Below is a small trained network, with its code and all its weights. Each question gives an input and a target symbol and asks what happens when units are switched off, that is, made to give their printed mean instead of their output.

import numpy as np


def w(rows, s, z=0):
    codes = np.array(rows[::2]) - 128.0
    scale = np.full(codes.shape[1], s)
    scale[-1] = z or s
    return codes * scale


def f(y):
    return y / 2 * (1 + np.tanh(0.7978845608 * (y + 0.044715 * y**3)))


def softmax(a):
    e = np.exp(a - a.max(-1, keepdims=True))
    return e / e.sum(-1, keepdims=True)


def log_softmax(a):
    a = a - a.max(-1, keepdims=True)
    return a - np.log(np.exp(a).sum(-1, keepdims=True))


def net(x, mask):
    ids = ['αεζπφω'.index(c) for c in x.split()]
    T = len(ids)
    res = E[ids] + P[:T]
    r = res
    for j in range(3):
        rows = slice(2 * j, 2 * j + 2)
        q, k, v = (r @ M[0][rows].T for M in (Q, K, V))
        z = softmax(np.where(np.tri(T) > 0, q @ k.T / 2**0.5, -1e9)) @ v
        o = O[0][rows]
        res = res + np.where(mask[j], z, o[:, -1]) @ o[:, :-1]
    y = f(res @ A[0][:, :-1].T + A[0][:, -1])
    res = res + np.where(mask[3:27], y, B[0][:, -1]) @ B[0][:, :-1]
    return log_softmax(res[-1] @ U[:, :-1].T + U[:, -1])


Q, K, V, O, A, B = {}, {}, {}, {}, {}, {}
E = w([
[133,108,97,63,144,61,60],'α',
[103,162,103,246,112,120,66],'ε',
[110,148,91,132,106,69,87],'ζ',
[189,50,173,136,129,84,138],'π',
[142,77,28,198,177,177,183],'φ',
[101,57,134,145,82,185,105],'ω',
],0.013)
P = w([
[253,180,13,178,80,103,37],'0',
[204,139,64,167,87,91,50],'1',
[150,109,106,172,123,93,73],'2',
[97,75,155,177,149,93,89],'3',
[56,53,187,161,176,100,132],'4',
[27,22,231,158,220,124,157],'5',
],0.0063)
Q[0] = w([
[209,132,119,75,167,218,232],'h0',
[115,194,171,57,37,171,160],'h0',
[81,58,96,135,108,83,52],'h1',
[123,29,86,187,147,52,32],'h1',
[183,255,148,29,124,155,173],'h2',
[138,77,27,56,138,205,173],'h2',
],0.0087)
K[0] = w([
[200,174,81,25,79,76,64],'h0',
[189,198,2,166,56,192,41],'h0',
[12,56,170,122,154,158,223],'h1',
[15,57,230,79,158,131,254],'h1',
[251,189,33,181,109,72,78],'h2',
[172,85,97,162,8,252,65],'h2',
],0.0076)
V[0] = w([
[95,165,152,157,82,173,49],'h0',
[100,179,105,231,100,208,76],'h0',
[154,190,111,62,116,20,80],'h1',
[132,35,248,143,129,197,168],'h1',
[116,166,237,154,103,44,103],'h2',
[107,97,177,2,124,115,60],'h2',
],0.0063)
O[0] = w([
[176,157,113,76,167,153,177,211],'h0',
[207,101,131,18,159,176,159,255],'h0',
[16,105,104,112,168,136,135,46],'h1',
[229,206,96,92,73,117,90,187],'h1',
[49,168,125,26,212,176,111,117],'h2',
[102,99,1,91,42,227,49,109],'h2',
],0.0073,0.0045)
A[0] = w([
[172,168,138,116,98,54,71,67],'n0',
[146,98,140,108,144,154,142,148],'n1',
[64,118,77,178,53,178,101,140],'n2',
[169,170,103,149,77,113,128,167],'n3',
[137,207,106,51,84,104,130,122],'n4',
[126,189,171,149,109,164,96,127],'n5',
[189,174,115,157,123,48,140,161],'n6',
[145,198,85,130,62,107,34,139],'n7',
[136,146,140,56,173,107,132,74],'n8',
[2,111,173,148,184,157,135,41],'n9',
[59,187,138,117,159,106,93,255],'n10',
[158,190,84,177,124,121,96,126],'n11',
[133,93,179,114,100,136,124,171],'n12',
[137,101,52,129,161,157,111,179],'n13',
[26,135,152,148,174,124,168,23],'n14',
[161,192,163,143,137,109,178,103],'n15',
[81,204,80,128,110,140,55,229],'n16',
[80,154,124,218,139,88,80,82],'n17',
[108,177,83,193,84,61,62,76],'n18',
[103,185,145,35,168,110,151,156],'n19',
[130,112,111,65,157,106,124,24],'n20',
[157,108,115,64,107,109,91,94],'n21',
[148,86,105,79,128,134,113,138],'n22',
[94,114,27,148,137,202,167,176],'n23',
],0.009,0.0033)
B[0] = w([
[67,182,145,106,82,68,116,186],'n0',
[141,120,139,146,90,146,154,181],'n1',
[232,80,212,77,113,114,135,164],'n2',
[108,153,115,108,137,108,96,236],'n3',
[136,212,79,131,111,124,65,123],'n4',
[127,127,121,129,192,97,113,134],'n5',
[131,180,180,74,101,105,78,221],'n6',
[99,186,80,86,98,160,205,255],'n7',
[159,155,204,66,169,93,156,114],'n8',
[118,188,58,100,165,156,31,154],'n9',
[145,51,121,185,191,134,152,170],'n10',
[71,181,101,67,138,107,169,170],'n11',
[149,86,110,173,114,154,106,211],'n12',
[133,148,139,126,56,134,117,227],'n13',
[124,203,72,108,159,128,85,137],'n14',
[187,132,125,48,156,135,145,127],'n15',
[215,116,52,73,133,255,208,167],'n16',
[55,111,182,193,121,76,204,142],'n17',
[64,139,192,127,45,118,219,147],'n18',
[215,108,173,72,212,143,184,124],'n19',
[99,151,156,80,176,74,172,109],'n20',
[47,123,128,133,148,111,155,220],'n21',
[122,106,167,172,93,115,129,224],'n22',
[160,139,162,126,7,144,68,158],'n23',
],0.0075,0.0034)
U = w([
[205,85,188,79,203,126,155,114],'α',
[189,81,117,133,68,223,96,220],'ε',
[97,123,137,153,107,170,253,77],'ζ',
[136,253,105,69,118,117,116,10],'π',
[61,104,215,182,95,38,89,69],'φ',
[79,139,67,199,187,153,67,210],'ω',
],0.0066,0.0013)

Each question gives the input, a string of symbols that net reads in full, and the target symbol t.
The units are the heads (2 rows each of Q, K, V and O) and the neurons (one row each of A and B). Each row of codes is followed by its name. A weight is (code - 128) times the scale printed after its matrix; where a second scale follows, it is the last column's (O, A, B and U).
mask holds one flag per unit, heads first, then neurons. A switched-off unit (its flag False) gives its mean, the last column of its rows in O or B, instead of its output. The means were averaged over made-up inputs and are rounded, as every weight is.
A unit's drop is (log p(t) with every unit on - log p(t) with that unit switched off) / (log p(t) with every unit on - log p(t) with every unit switched off).
The circuit of an input: a set's keep is (log p(t) with only the set's units on - log p(t) with every unit switched off) / (log p(t) with every unit on - log p(t) with every unit switched off). Starting from the 12 units with the biggest drops (on a tie, the unit counted first), units are removed one at a time, each time the one whose removal leaves the highest keep (on an exact tie, the one counted first), for as long as the keep stays at least 0.8.
circuit, biggest first: the units of the circuit, biggest drop first
most important unit: the unit with the biggest drop
k most important neurons: the k neurons with the biggest drops, biggest first
heads that matter: for each layer, one digit per head in row order, 1 if its drop is at least 0.15 and else 0, layers parted by /
drop of u: that unit's drop, to one decimal
input ζ ζ ω ζ ω φ, target ε: circuit, biggest first	[n23, h2]
input ε ω ζ ζ ζ α, target ω: circuit, biggest first	[h0, h1, n9]
input φ α φ ε, target φ: circuit, biggest first	[h2, n17]
input α π ω ε, target π: heads that matter	110
input ε π π ε φ, target φ: circuit, biggest first	[h0, h2, n17]
input ε φ α, target φ: heads that matter	111
input ε φ φ, target α: heads that matter	001
input φ ω ε ω α, target π: circuit, biggest first	[h1, n4, n0]
input ζ ζ ζ, target ω: heads that matter	010
input ε α ε π ζ, target ζ: heads that matter	100
input ε ω ω ε φ, target ε: heads that matter	000
input ε ε α, target α: most important unit	h1
input ε α ε, target ε: heads that matter	111
input ω ε ζ, target α: heads that matter	111
input α α π π, target φ: circuit, biggest first	[h0]
input ω ω ε ζ, target α: 2 most important neurons	[n19, n8]
input ε ε ζ α ζ, target ω: heads that matter	110
input π ζ ω π α, target ζ: heads that matter	101
input ε ω ε ζ π ζ, target ζ: heads that matter	111
input φ π ε, target ζ: drop of n17	0.2
input ζ ω π ε ε, target α: drop of n7	0.1
input π ζ α π ω α, target π: drop of n10	-0.1
input ε φ ζ, target φ: drop of n17	0.1
input ζ ζ ω ω α ε, target ε: most important neuron	[n16]
